In the rows, 128 means zero.
Each row has a class, written after it.
[135 135 121 90 125 100 137 129 93 128 158 150 125 117 182 101 175 169 159 92 105 149 121 122 141 117 127 180 113 137 137 172 115 99 135 100 169 132 166 119 151 150 165 175 105 113 169 114 119]
q793
[135 139 164 80 127 127 102 102 161 124 170 127 138 97 159 137 123 159 131 127 123 147 185 144 146 145 118 139 100 108 96 180 151 122 116 117 117 107 124 168 164 103 137 175 122 131 154 179 129]
q189
[132 176 135 102 144 124 160 151 142 127 108 128 140 167 191 115 103 147 147 143 141 145 121 156 133 109 68 156 109 110 113 105 81 109 133 132 155 93 98 103 132 91 125 140 95 111 100 163 96]
q773
[128 135 114 89 116 112 132 116 109 120 148 100 159 86 113 87 118 147 122 163 144 131 130 117 146 135 133 153 114 130 177 149 157 123 127 118 148 123 159 125 107 125 122 109 110 121 115 122 129]
q153
[129 141 156 84 121 94 137 129 152 118 128 139 118 80 182 130 135 175 137 90 136 131 149 127 161 123 127 141 106 131 187 113 113 117 164 106 173 168 134 62 116 113 171 179 112 118 65 174 99]
q189
[125 178 120 165 110 107 116 102 180 110 137 120 148 87 127 121 101 179 87 156 116 157 128 160 136 134 150 134 130 118 153 167 148 110 132 131 145 107 140 146 134 110 109 164 141 140 111 118 155]
q185
[160 170 151 111 110 106 142 144 115 108 139 113 144 69 89 135 142 113 134 152 144 114 130 126 103 105 97 119 171 108 118 114 170 112 110 99 158 120 175 79 166 135 159 151 70 140 172 182 179]
q661
[104 88 133 93 101 151 144 120 135 109 143 119 116 143 130 111 153 122 139 138 129 124 128 137 130 131 113 136 104 188 100 100 154 139 116 132 121 139 112 178 137 140 119 129 127 177 99 98 112]
q172
[129 129 78 114 123 139 136 130 113 117 134 140 113 138 127 93 147 117 153 146 75 103 151 130 103 130 115 175 171 132 111 127 120 116 130 157 112 124 119 131 88 172 120 142 115 131 172 119 130]
q793
[114 155 130 91 123 115 138 117 121 134 194 144 120 91 154 133 136 152 135 133 111 156 134 96 122 145 109 140 99 142 42 135 139 145 106 148 123 117 157 81 168 142 138 123 125 139 113 112 132]
q773
[149 176 136 118 129 140 97 97 155 133 196 128 125 117 169 117 145 161 146 156 111 138 158 108 141 123 128 124 106 117 123 159 148 135 133 147 115 110 146 131 138 134 126 208 152 137 99 145 160]
q793
[123 113 131 92 105 130 122 74 142 122 149 130 100 76 158 156 148 148 111 127 119 133 138 164 144 138 135 150 102 109 123 182 161 138 114 125 140 113 144 148 146 120 145 125 121 145 132 119 120]
q773
[127 155 150 130 118 104 144 135 136 98 143 119 119 158 108 112 183 113 140 151 103 98 156 144 94 126 126 147 144 150 126 121 158 117 133 132 108 150 154 139 113 149 141 112 126 133 142 118 165]
q661
[127 146 103 134 118 113 125 133 119 108 179 126 124 107 112 95 148 117 141 162 110 137 126 135 134 121 123 128 129 146 112 131 138 106 145 125 134 136 162 118 116 139 129 121 123 140 109 87 145]
q793
[117 124 143 122 120 159 158 96 145 88 163 126 134 84 149 95 115 170 119 126 124 145 115 137 155 127 124 129 107 106 125 143 143 139 111 155 128 100 124 143 117 147 129 195 138 135 93 176 144]
q189
[144 175 110 119 116 102 117 127 153 135 169 127 118 130 158 89 102 136 132 130 118 132 156 142 131 141 118 111 103 122 141 147 157 126 131 109 133 127 162 114 156 151 141 162 151 113 124 111 153]
q153
[139 143 146 165 136 113 128 89 109 93 152 130 128 142 125 90 87 129 148 150 94 124 127 121 130 150 135 129 153 130 131 127 152 125 100 164 93 106 142 110 119 157 111 162 155 140 137 93 134]
q153
[115 122 89 143 131 132 130 158 114 107 141 137 108 116 75 71 128 92 114 142 84 137 131 130 114 124 145 131 128 156 93 125 152 111 136 129 123 151 109 129 117 152 99 101 129 117 120 156 153]
q636
[137 140 137 96 101 133 113 125 139 108 142 125 101 167 142 87 158 117 123 146 123 135 108 141 153 141 116 131 85 160 159 133 123 119 125 105 108 141 84 171 134 143 135 116 145 149 105 111 97]
q189
[130 121 105 104 111 135 111 137 137 120 126 127 133 136 151 120 147 107 147 134 113 136 107 131 109 132 109 155 131 154 136 125 135 125 117 139 126 120 145 126 113 120 132 101 110 159 106 98 120]
q160
[107 142 111 138 103 136 111 114 142 138 119 144 108 129 109 138 152 98 115 124 131 114 134 151 137 126 115 134 141 144 154 110 122 101 138 99 123 154 116 118 82 158 128 132 127 112 119 134 108]
q160
[95 141 144 110 146 143 122 80 96 133 174 143 116 102 155 131 116 174 106 159 155 146 124 168 172 116 121 121 81 105 122 142 149 122 153 113 162 137 105 120 153 126 135 100 142 124 96 142 119]
q773
[113 145 128 92 101 139 125 170 127 137 143 127 128 138 144 86 169 106 133 132 99 108 163 116 117 135 104 172 154 162 98 125 116 106 114 137 97 137 136 138 112 151 114 120 116 171 146 102 142]
q661
[148 216 133 125 148 133 115 155 98 68 72 158 69 147 132 120 136 117 143 145 95 145 125 155 131 149 121 146 118 109 173 139 117 122 86 106 151 107 130 75 169 111 137 113 102 148 141 172 140]
q773
[149 131 111 133 106 146 145 113 143 110 164 118 134 171 94 77 131 107 164 147 125 133 132 131 134 134 101 110 124 157 165 105 111 130 122 90 129 128 140 135 121 146 140 163 131 155 129 140 134]
q185
[76 107 140 148 124 113 145 142 127 103 132 119 124 98 153 132 112 161 131 127 103 136 155 174 151 107 106 136 82 125 121 140 100 95 123 108 143 113 142 135 123 126 137 115 109 111 117 170 138]
q189
[127 110 144 114 168 149 124 165 122 96 145 135 92 146 160 76 159 109 165 163 116 138 128 120 126 137 111 140 139 135 67 153 108 155 137 94 177 201 98 136 140 128 144 70 113 165 151 177 130]
q189
[170 92 116 98 151 153 151 146 100 152 120 134 104 157 135 148 91 112 148 129 131 118 105 151 167 131 110 139 144 126 174 112 106 124 129 179 133 93 160 93 157 118 181 138 77 139 162 159 107]
q971
[123 169 138 95 130 103 133 121 103 126 174 145 121 93 168 84 107 198 98 154 152 116 151 95 133 139 131 126 146 104 165 194 141 114 119 139 138 106 122 108 164 138 106 121 146 128 141 129 108]
q604
[129 112 92 123 162 151 138 118 94 104 118 148 110 116 142 91 158 169 123 98 136 134 97 106 159 112 128 136 110 116 197 170 132 129 101 133 164 122 110 162 133 118 130 118 122 106 122 145 59]
q172
[120 110 130 117 141 114 117 101 103 97 94 147 168 103 167 172 110 172 146 134 110 118 104 144 147 162 132 144 162 135 203 168 125 106 132 115 134 136 160 32 119 149 137 107 151 131 107 128 176]
q971
[125 113 142 112 121 136 101 148 89 101 160 100 120 94 158 213 175 107 150 141 138 143 125 152 183 115 86 122 160 132 156 118 140 99 142 91 147 147 150 90 108 160 145 155 101 162 168 157 151]
q189
[82 94 145 146 123 130 127 96 141 179 133 152 153 136 170 152 120 170 96 154 107 105 170 143 143 87 136 129 93 110 115 162 95 121 135 165 147 120 109 178 148 127 125 131 131 113 106 133 129]
q636
[106 114 110 105 111 116 116 102 102 99 127 125 150 118 107 99 154 130 160 142 107 137 109 103 135 148 112 163 125 157 90 139 129 109 98 116 103 122 127 140 128 139 106 133 116 150 134 121 130]
q793
[119 154 73 125 143 96 130 147 151 152 120 138 85 135 166 147 138 146 160 161 119 127 187 87 139 130 93 145 130 98 134 152 80 156 92 152 147 103 157 104 135 100 134 130 80 94 138 180 99]
q971
[113 160 151 113 129 130 127 143 96 83 77 148 110 118 179 135 156 145 161 117 160 150 124 150 129 118 75 118 141 66 175 115 129 119 114 77 134 130 119 85 114 87 142 89 134 166 123 184 148]
q661
[123 149 134 110 95 151 112 125 147 99 169 121 110 113 152 123 125 101 118 167 130 132 126 157 133 126 106 132 167 169 149 131 154 109 117 108 113 128 121 128 93 169 138 151 119 149 101 123 115]
q153
[116 125 93 127 114 128 122 147 118 105 147 136 124 118 114 81 148 107 122 148 107 130 134 156 154 136 109 151 123 164 125 136 151 114 125 120 128 146 118 139 110 127 103 114 111 131 116 110 125]
q172
[120 119 134 87 114 167 121 111 134 128 135 135 97 145 147 85 126 122 157 137 151 146 98 127 114 134 118 154 120 136 135 120 140 131 103 129 108 101 114 123 101 137 129 125 126 126 134 97 95]
q971
[143 145 146 102 118 122 140 123 94 107 127 155 121 138 158 122 110 137 147 193 110 148 109 123 173 129 107 175 149 116 140 157 116 150 132 169 130 118 68 62 112 112 139 147 117 144 118 166 117]
q153
[132 180 128 132 118 114 136 103 116 122 149 157 138 140 103 100 146 116 124 160 104 137 137 135 116 122 122 132 117 147 105 102 120 118 144 132 103 123 112 109 101 158 133 132 140 114 104 124 124]
q636
[144 155 126 142 136 111 132 132 128 96 136 113 144 150 108 111 138 135 140 165 115 152 117 139 157 136 120 154 142 157 141 169 119 92 134 110 124 119 112 142 110 108 121 126 129 128 113 110 124]
q153
[110 137 130 117 108 141 138 146 142 161 136 140 104 134 169 132 110 132 149 131 134 87 168 124 149 145 86 116 127 130 172 128 74 127 96 98 143 140 156 58 147 128 145 123 98 140 106 145 139]
q773
[107 125 96 174 157 141 122 98 138 144 196 124 113 97 139 103 92 197 142 127 121 138 128 135 139 135 114 126 121 131 124 171 136 106 128 135 119 100 148 110 127 146 142 94 135 149 134 96 88]
q636
[156 164 127 117 112 140 126 109 154 129 155 132 99 90 129 146 152 155 153 167 137 153 206 118 122 114 107 116 123 101 159 129 121 143 129 80 160 113 161 110 121 103 146 142 120 141 106 170 162]
q971
[130 78 135 169 148 125 108 127 162 115 139 110 121 126 155 112 98 140 161 152 161 115 83 134 116 149 130 104 158 132 135 131 173 158 144 114 175 185 144 83 124 103 131 125 119 154 134 139 167]
q185
[147 170 151 144 110 147 125 98 157 160 129 141 151 107 145 152 108 161 84 114 151 143 119 142 107 141 133 131 156 90 120 152 147 130 126 147 119 108 131 128 135 112 132 144 147 127 140 131 169]
q160
[140 126 131 130 126 104 134 92 174 108 173 132 140 108 132 146 146 137 137 131 134 137 168 144 157 146 106 123 123 139 90 172 152 152 140 138 108 130 124 128 109 70 134 159 132 112 85 154 110]
q172
[118 145 133 96 104 154 136 94 117 138 119 146 119 128 117 125 172 118 142 141 118 116 106 146 142 113 137 142 148 144 143 134 103 97 129 122 100 113 94 129 94 151 149 160 132 148 106 94 119]
q636
[123 123 114 123 97 157 91 151 106 128 128 136 99 143 178 98 122 146 124 128 127 132 128 117 108 111 90 132 106 146 131 96 124 135 113 96 155 132 56 126 147 170 116 141 123 126 148 141 117]
q189
[124 147 139 155 100 139 140 110 157 99 171 146 138 138 100 114 123 121 110 103 129 161 144 150 126 133 110 107 136 95 156 146 168 116 124 114 108 140 147 136 113 141 132 123 175 113 121 105 153]
q153
[117 125 155 115 119 114 152 149 72 106 120 144 115 154 146 120 91 133 160 141 116 136 134 97 154 111 107 102 147 138 166 141 87 122 92 121 120 120 92 74 176 92 147 126 130 135 72 177 141]
q153
[116 139 148 130 140 142 106 82 84 135 172 124 115 104 165 130 96 138 92 172 151 160 119 132 149 124 135 117 114 119 144 125 134 124 118 120 133 118 104 139 123 132 97 82 144 122 113 116 86]
q773
[124 133 145 128 116 117 138 130 153 95 139 75 112 116 120 105 131 113 148 156 135 126 110 124 131 135 128 127 148 158 140 154 109 118 133 105 129 127 148 109 94 127 124 99 137 188 136 107 103]
q185
[139 135 126 98 145 154 133 114 139 136 158 175 104 84 122 138 107 144 112 99 137 149 156 135 152 138 146 108 129 87 133 149 133 119 152 148 144 116 135 109 146 136 140 164 156 138 142 138 94]
q604
[127 124 123 116 122 142 138 144 121 137 119 117 158 102 115 76 121 130 142 149 117 121 96 176 145 115 125 160 127 147 142 129 121 64 150 107 125 108 126 114 82 116 120 138 98 136 107 118 161]
q636
[121 106 172 124 77 135 118 92 173 170 155 130 153 141 153 113 130 145 111 106 132 123 164 96 156 123 102 130 122 93 105 190 113 153 107 150 105 134 122 119 164 88 120 158 153 116 92 157 171]
q971
[134 146 118 129 130 154 147 151 124 105 136 152 127 158 67 112 122 93 127 158 101 124 131 129 94 131 121 133 161 140 104 125 136 114 102 155 109 112 127 147 126 157 136 108 119 123 158 105 137]
q153
[135 137 136 102 116 94 136 124 66 155 151 154 147 92 128 120 118 135 143 109 143 147 137 143 163 112 110 130 93 143 79 115 101 84 163 99 132 86 121 65 122 117 140 177 118 107 147 115 108]
q636
[134 116 89 116 108 116 141 132 186 101 139 126 129 88 70 130 116 100 138 169 107 120 132 108 82 122 114 113 134 133 103 119 148 105 122 140 104 108 128 132 90 135 104 115 121 116 110 132 117]
q793
[135 143 94 144 130 117 117 136 167 128 131 139 135 152 185 112 127 121 160 124 114 175 90 156 116 129 97 168 126 125 123 135 118 124 138 123 167 128 145 112 114 127 136 118 115 132 136 80 92]
q160
[112 129 138 92 112 128 141 137 120 133 160 104 146 106 101 116 197 107 140 146 139 120 141 104 106 109 110 124 115 144 68 127 136 105 108 108 91 111 154 177 102 128 122 110 125 125 130 125 156]
q661
[132 143 149 148 161 142 118 110 129 131 162 157 73 84 124 144 110 166 127 110 125 132 131 152 113 117 153 109 139 124 118 155 165 96 126 137 120 100 135 112 149 121 173 143 116 126 145 138 109]
q636
[124 151 87 126 102 132 167 142 85 111 119 129 93 135 132 123 163 119 144 132 100 168 146 132 100 108 112 158 140 144 110 96 86 142 124 134 146 98 137 142 116 129 147 88 116 178 125 99 115]
q160
[111 87 142 132 110 157 122 147 124 151 174 115 123 112 137 109 80 159 125 132 123 130 112 131 117 93 136 123 121 141 130 182 134 112 141 125 132 113 87 93 137 121 131 124 146 109 144 144 154]
q185
[122 141 141 96 157 137 114 129 148 121 154 140 151 111 209 131 123 182 127 137 110 123 138 135 135 136 122 149 128 139 123 205 101 105 144 149 139 101 139 111 136 145 132 132 149 149 112 123 101]
q604
[105 98 71 120 143 101 149 121 83 141 92 135 122 123 155 104 95 149 166 149 104 115 89 161 125 107 107 132 123 99 173 93 133 94 122 126 136 113 126 114 129 150 132 101 104 125 143 134 133]
q636
[102 184 108 101 117 112 117 117 147 142 94 121 146 150 122 117 104 75 163 167 132 141 141 138 101 120 119 135 160 112 157 82 77 145 111 113 136 138 134 97 108 113 150 106 91 110 125 142 89]
q185
[150 154 119 121 115 103 138 118 180 120 128 126 115 141 105 59 159 120 144 170 122 129 125 113 141 148 112 143 127 116 148 125 138 103 123 114 117 144 148 155 103 116 90 124 136 150 106 93 144]
q971
[119 130 118 112 135 112 154 119 135 112 121 139 117 132 151 141 121 113 141 180 103 111 106 167 117 148 112 127 148 149 121 108 119 108 116 117 120 144 136 119 127 144 136 82 114 147 97 115 147]
q773
[96 123 124 115 113 129 145 168 124 91 98 156 124 144 96 136 167 107 152 134 95 148 137 132 122 131 137 175 114 168 120 124 119 105 114 138 127 117 126 112 93 131 113 149 96 118 133 135 139]
q636
[129 92 114 143 96 144 128 126 115 106 125 132 105 132 127 99 133 98 111 139 111 127 116 132 143 139 125 146 146 152 149 129 126 138 114 147 115 131 132 113 95 142 111 115 129 136 109 118 141]
q971
[96 167 105 96 159 144 99 124 92 123 146 138 152 113 141 86 148 139 188 166 110 126 156 92 153 133 114 139 119 130 148 138 87 132 118 87 159 164 165 67 131 151 139 128 106 130 92 193 156]
q793
[128 145 102 107 150 95 97 114 79 131 112 140 140 106 167 135 150 125 137 81 109 142 116 133 133 97 121 150 132 122 110 132 116 108 141 125 153 122 121 97 143 148 157 146 124 92 151 126 67]
q661
[118 86 125 116 94 123 117 146 145 157 139 128 102 124 147 103 141 118 143 100 144 138 98 123 145 127 132 125 120 137 111 163 125 148 116 109 148 158 129 119 160 80 156 152 106 131 133 136 148]
q185
[133 145 148 115 104 126 112 82 112 123 196 145 170 100 155 139 135 155 123 132 134 151 188 136 143 124 103 130 140 124 137 181 132 115 130 111 115 92 134 112 119 115 132 154 134 131 128 130 119]
q636
[107 122 147 90 96 142 142 143 118 133 156 135 114 95 99 117 109 122 135 147 119 162 126 98 93 97 149 157 122 138 124 169 130 130 93 128 139 104 113 107 134 126 156 99 101 87 140 119 108]
q153
[122 155 153 98 104 136 84 99 155 178 159 138 119 113 176 133 123 146 124 135 142 146 151 138 144 154 123 165 115 90 115 149 151 136 121 142 116 117 144 126 138 143 117 172 126 140 191 113 118]
q604
[117 189 155 97 121 121 146 136 144 91 136 113 137 122 129 135 136 140 143 181 128 154 132 150 134 151 121 164 102 196 96 148 90 115 130 89 141 109 123 82 120 107 133 110 104 137 67 132 129]
q773
[136 132 130 115 83 129 134 174 140 105 141 111 114 122 125 111 153 105 111 113 111 156 116 125 113 111 106 164 123 145 128 116 131 114 125 123 145 132 117 129 116 156 127 124 103 127 162 113 109]
q189
[132 116 110 129 102 148 115 145 156 131 127 131 139 123 154 182 104 93 106 164 145 151 122 153 166 110 87 118 125 137 129 110 85 134 122 123 159 112 77 131 120 136 132 181 80 95 121 189 87]
q189
[117 172 123 79 112 117 137 123 114 112 136 154 144 115 81 93 147 151 141 179 126 106 162 113 150 132 110 141 95 140 128 143 102 94 122 128 125 79 116 111 132 134 108 158 119 134 108 125 113]
q604
[128 120 118 160 128 128 98 102 134 137 147 127 161 114 189 125 142 166 127 138 97 134 106 138 136 125 96 173 122 118 125 162 149 117 125 139 134 124 149 124 103 149 112 145 126 129 136 149 162]
q160
[156 149 125 136 114 173 111 133 99 105 124 112 126 137 148 123 88 95 143 126 112 137 111 174 107 110 116 129 242 135 191 136 133 108 107 104 130 121 107 94 136 137 167 145 108 144 130 128 155]
q153
[121 151 105 110 92 121 121 114 157 108 160 107 107 78 136 163 111 153 107 92 137 146 139 147 127 121 96 126 148 122 147 131 155 103 105 135 116 80 123 132 145 148 151 162 106 127 147 115 63]
q189
[139 177 117 111 95 122 136 119 152 100 161 102 126 120 110 60 162 113 120 178 121 120 118 116 110 119 131 143 127 156 130 119 153 117 122 120 127 129 140 163 107 169 108 175 115 124 103 132 148]
q793
[107 136 153 121 136 90 150 131 124 138 173 120 140 132 115 57 115 147 135 151 125 100 135 113 163 122 131 132 104 141 87 193 102 103 128 124 164 126 155 126 183 133 128 150 116 136 177 121 117]
q185
[126 124 90 115 138 107 113 145 131 128 85 143 155 133 193 149 118 126 143 163 120 100 122 110 146 124 97 142 142 72 162 167 94 144 124 157 180 134 135 79 130 134 112 136 102 108 158 172 122]
q793
[112 158 115 118 116 109 147 92 155 83 133 132 128 114 100 95 151 125 141 160 140 148 127 122 115 134 117 121 115 126 130 112 127 142 113 109 124 124 141 146 85 120 132 124 129 134 100 154 96]
q185
[120 146 136 99 115 140 136 135 144 115 139 119 151 159 142 140 167 105 148 156 143 111 115 140 120 128 96 123 145 131 125 108 146 113 121 146 93 115 139 141 104 148 123 139 139 154 126 94 151]
q661
[145 139 89 143 128 119 144 125 69 109 137 125 135 128 103 103 125 137 127 131 142 124 155 136 129 127 116 118 160 115 133 188 97 129 119 108 147 80 115 120 149 110 129 123 116 90 168 153 127]
q604
[120 164 134 97 129 138 127 111 140 114 183 142 150 114 144 85 120 125 124 139 102 156 174 125 125 94 118 130 121 101 132 175 128 111 137 128 145 114 125 137 136 132 113 127 160 123 99 153 112]
q160
[120 143 128 108 124 127 131 125 117 114 174 119 126 145 111 93 131 140 161 194 124 134 119 122 138 123 110 105 121 146 151 142 150 105 133 102 118 134 107 115 156 134 119 88 146 180 94 114 157]
q636
